Below are the code and all the weights of a small trained network. Each question names an input and a target symbol and asks about switching units off, where a switched-off unit gives its printed mean instead of its output.

import numpy as np


def w(rows, s, z=0):
    codes = np.array(rows[::2]) - 128.0
    scale = np.full(codes.shape[1], s)
    scale[-1] = z or s
    return codes * scale


def norm(h):
    return h / np.sqrt((h * h).mean(-1, keepdims=True) + 1e-5)


def f(y):
    return np.maximum(y, 0)


def softmax(a):
    e = np.exp(a - a.max(-1, keepdims=True))
    return e / e.sum(-1, keepdims=True)


def log_softmax(a):
    a = a - a.max(-1, keepdims=True)
    return a - np.log(np.exp(a).sum(-1, keepdims=True))


def net(x, mask):
    ids = ['αβγδεζηθλμξπσψ'.index(c) for c in x.split()]
    T = len(ids)
    res = E[ids] + P[:T]
    u = 0
    for l in range(3):
        r = norm(res)
        for j in range(2):
            rows = slice(2 * j, 2 * j + 2)
            q, k, v = (r @ M[l][rows].T for M in (Q, K, V))
            z = softmax(np.where(np.tri(T) > 0, q @ k.T / 2**0.5, -1e9)) @ v
            o = O[l][rows]
            res = res + np.where(mask[u + j], z, o[:, -1]) @ o[:, :-1]
        u += 2
        y = f(norm(res) @ A[l][:, :-1].T + A[l][:, -1])
        res = res + np.where(mask[u : u + 4], y, B[l][:, -1]) @ B[l][:, :-1]
        u += 4
    return log_softmax(norm(res)[-1] @ U[:, :-1].T + U[:, -1])


Q, K, V, O, A, B = {}, {}, {}, {}, {}, {}
E = w([
[159,125,150],'α',
[160,120,100],'β',
[201,107,136],'γ',
[132,162,135],'δ',
[210,222,117],'ε',
[149,202,145],'ζ',
[2,64,45],'η',
[144,123,79],'θ',
[163,109,36],'λ',
[160,79,106],'μ',
[121,146,111],'ξ',
[125,166,121],'π',
[125,248,59],'σ',
[148,132,92],'ψ',
],0.005)
P = w([
[66,214,122],'0',
[238,157,3],'1',
[169,140,58],'2',
[143,126,112],'3',
[134,120,141],'4',
[124,120,168],'5',
],0.0026)
Q[0] = w([
[125,159,113],'0.h1',
[98,141,91],'0.h1',
[128,252,111],'0.h2',
[185,49,71],'0.h2',
],0.011)
K[0] = w([
[154,107,111],'0.h1',
[112,96,57],'0.h1',
[214,235,74],'0.h2',
[20,1,69],'0.h2',
],0.0084)
V[0] = w([
[19,51,146],'0.h1',
[4,55,153],'0.h1',
[133,88,100],'0.h2',
[79,109,129],'0.h2',
],0.0044)
O[0] = w([
[5,106,217,16],'0.h1',
[11,119,208,7],'0.h1',
[154,79,145,144],'0.h2',
[150,86,200,131],'0.h2',
],0.0031,0.0016)
A[0] = w([
[195,90,78,234],'0.n1',
[178,160,42,119],'0.n2',
[3,202,176,192],'0.n3',
[74,159,242,2],'0.n4',
],0.0058,0.00096)
B[0] = w([
[114,154,204,222],'0.n1',
[108,112,224,252],'0.n2',
[161,133,239,176],'0.n3',
[143,124,2,135],'0.n4',
],0.0059,0.0047)
Q[1] = w([
[150,235,140],'1.h1',
[61,236,136],'1.h1',
[79,105,248],'1.h2',
[227,73,111],'1.h2',
],0.014)
K[1] = w([
[132,199,244],'1.h1',
[195,254,214],'1.h1',
[35,4,130],'1.h2',
[157,113,42],'1.h2',
],0.015)
V[1] = w([
[172,141,129],'1.h1',
[255,162,153],'1.h1',
[235,118,202],'1.h2',
[244,146,116],'1.h2',
],0.0051)
O[1] = w([
[154,162,99,116],'1.h1',
[212,250,5,126],'1.h1',
[72,88,250,111],'1.h2',
[4,145,244,7],'1.h2',
],0.0037,0.0017)
A[1] = w([
[180,106,237,147],'1.n1',
[71,200,80,9],'1.n2',
[247,3,47,4],'1.n3',
[174,159,40,138],'1.n4',
],0.0059,0.00037)
B[1] = w([
[121,66,107,251],'1.n1',
[104,93,76,162],'1.n2',
[162,219,2,250],'1.n3',
[143,116,208,202],'1.n4',
],0.0071,0.0029)
Q[2] = w([
[54,97,75],'2.h1',
[247,187,95],'2.h1',
[174,6,92],'2.h2',
[222,159,203],'2.h2',
],0.014)
K[2] = w([
[207,222,146],'2.h1',
[61,60,34],'2.h1',
[211,19,34],'2.h2',
[190,254,40],'2.h2',
],0.011)
V[2] = w([
[86,232,58],'2.h1',
[154,163,243],'2.h1',
[137,36,184],'2.h2',
[119,157,255],'2.h2',
],0.0065)
O[2] = w([
[177,16,72,69],'2.h1',
[254,152,241,250],'2.h1',
[85,217,110,55],'2.h2',
[186,165,2,241],'2.h2',
],0.0047,0.002)
A[2] = w([
[230,145,169,1],'2.n1',
[5,226,245,183],'2.n2',
[157,253,174,141],'2.n3',
[176,229,95,151],'2.n4',
],0.0075,0.0017)
B[2] = w([
[191,81,121,226],'2.n1',
[109,7,143,198],'2.n2',
[109,217,157,245],'2.n3',
[79,110,116,253],'2.n4',
],0.016,0.0052)
U = w([
[116,153,133,52],'α',
[127,160,123,91],'β',
[160,145,127,133],'γ',
[129,168,133,165],'δ',
[158,140,108,29],'ε',
[192,108,111,153],'ζ',
[85,112,40,178],'η',
[2,157,181,160],'θ',
[123,188,128,140],'λ',
[65,15,188,253],'μ',
[107,148,158,86],'ξ',
[127,151,130,65],'π',
[228,53,95,112],'σ',
[118,160,132,79],'ψ',
],0.011,0.0028)

Each question gives the input, a string of symbols that net reads in full, and the target symbol t.
The units are the heads (2 rows each of Q, K, V and O) and the neurons (one row each of A and B). Each row of codes is followed by its name. A weight is (code - 128) times the scale printed after its matrix; where a second scale follows, it is the last column's (O, A, B and U).
mask holds one flag per unit, layer by layer, with each layer's heads first. A switched-off unit (its flag False) gives its mean, the last column of its rows in O or B, instead of its output. The means were averaged over made-up inputs and are rounded, as every weight is.
A unit's drop is (log p(t) with every unit on - log p(t) with that unit switched off) / (log p(t) with every unit on - log p(t) with every unit switched off).
The circuit of an input: a set's keep is (log p(t) with only the set's units on - log p(t) with every unit switched off) / (log p(t) with every unit on - log p(t) with every unit switched off). Starting from the 12 units with the biggest drops (on a tie, the unit counted first), units are removed one at a time, each time the one whose removal leaves the highest keep (on an exact tie, the one counted first), for as long as the keep stays at least 0.8.
units of the circuit, in order: the units of the circuit, biggest drop first
most important unit: the unit with the biggest drop
k most important neurons: the k neurons with the biggest drops, biggest first
top k neurons in layer l: the k neurons of layer l with the biggest drops, biggest first
which heads matter: for each layer, one digit per head in row order, 1 if its drop is at least 0.15 and else 0, layers parted by /
drop of u: that unit's drop, to one decimal
input δ ξ ε η η θ, target η: units of the circuit, in order => [2.h1]
input σ γ σ, target σ: which heads matter => 00 / 10 / 11
input θ η η, target θ: top 2 neurons in layer 0 => [0.n2; 0.n3]
input ζ η η δ ξ, target η: which heads matter => 10 / 11 / 10
input δ η η γ ζ, target η: which heads matter => 10 / 11 / 10
input θ η σ η ζ μ, target η: which heads matter => 00 / 01 / 10
input μ σ η γ ζ λ, target η: which heads matter => 01 / 01 / 10
input η η σ ζ, target η: which heads matter => 00 / 01 / 10
input θ β γ θ μ λ, target θ: which heads matter => 00 / 11 / 01
input ψ σ η λ σ σ, target θ: which heads matter => 00 / 10 / 10
input π η η λ ψ, target η: which heads matter => 10 / 01 / 10
input η η σ, target η: which heads matter => 00 / 01 / 10
input λ λ η δ η, target η: which heads matter => 10 / 01 / 01
input α γ η η σ π, target η: which heads matter => 10 / 11 / 10
input γ η ξ η, target η: which heads matter => 11 / 01 / 01
input η σ σ σ, target θ: most important unit => 0.h1
input η λ η α σ, target η: top 2 neurons in layer 0 => [0.n1; 0.n3]
input η η η η π θ, target η: 2 most important neurons => [1.n3; 2.n3]
input β η λ η π δ, target η: 2 most important neurons => [0.n3; 0.n2]
input η η γ, target η: most important unit => 1.h2
input α η η δ, target η: top 2 neurons in layer 0 => [0.n1; 0.n3]
input η η β, target η: top 3 neurons in layer 2 => [2.n1; 2.n3; 2.n2]
input θ γ λ η η ψ, target η: drop of 2.n3 => 0.2
input δ ζ η λ, target η: drop of 1.h1 => 0.2
input σ σ λ σ, target σ: drop of 1.n2 => 0.4
input η η σ β, target η: drop of 2.n3 => 0.1
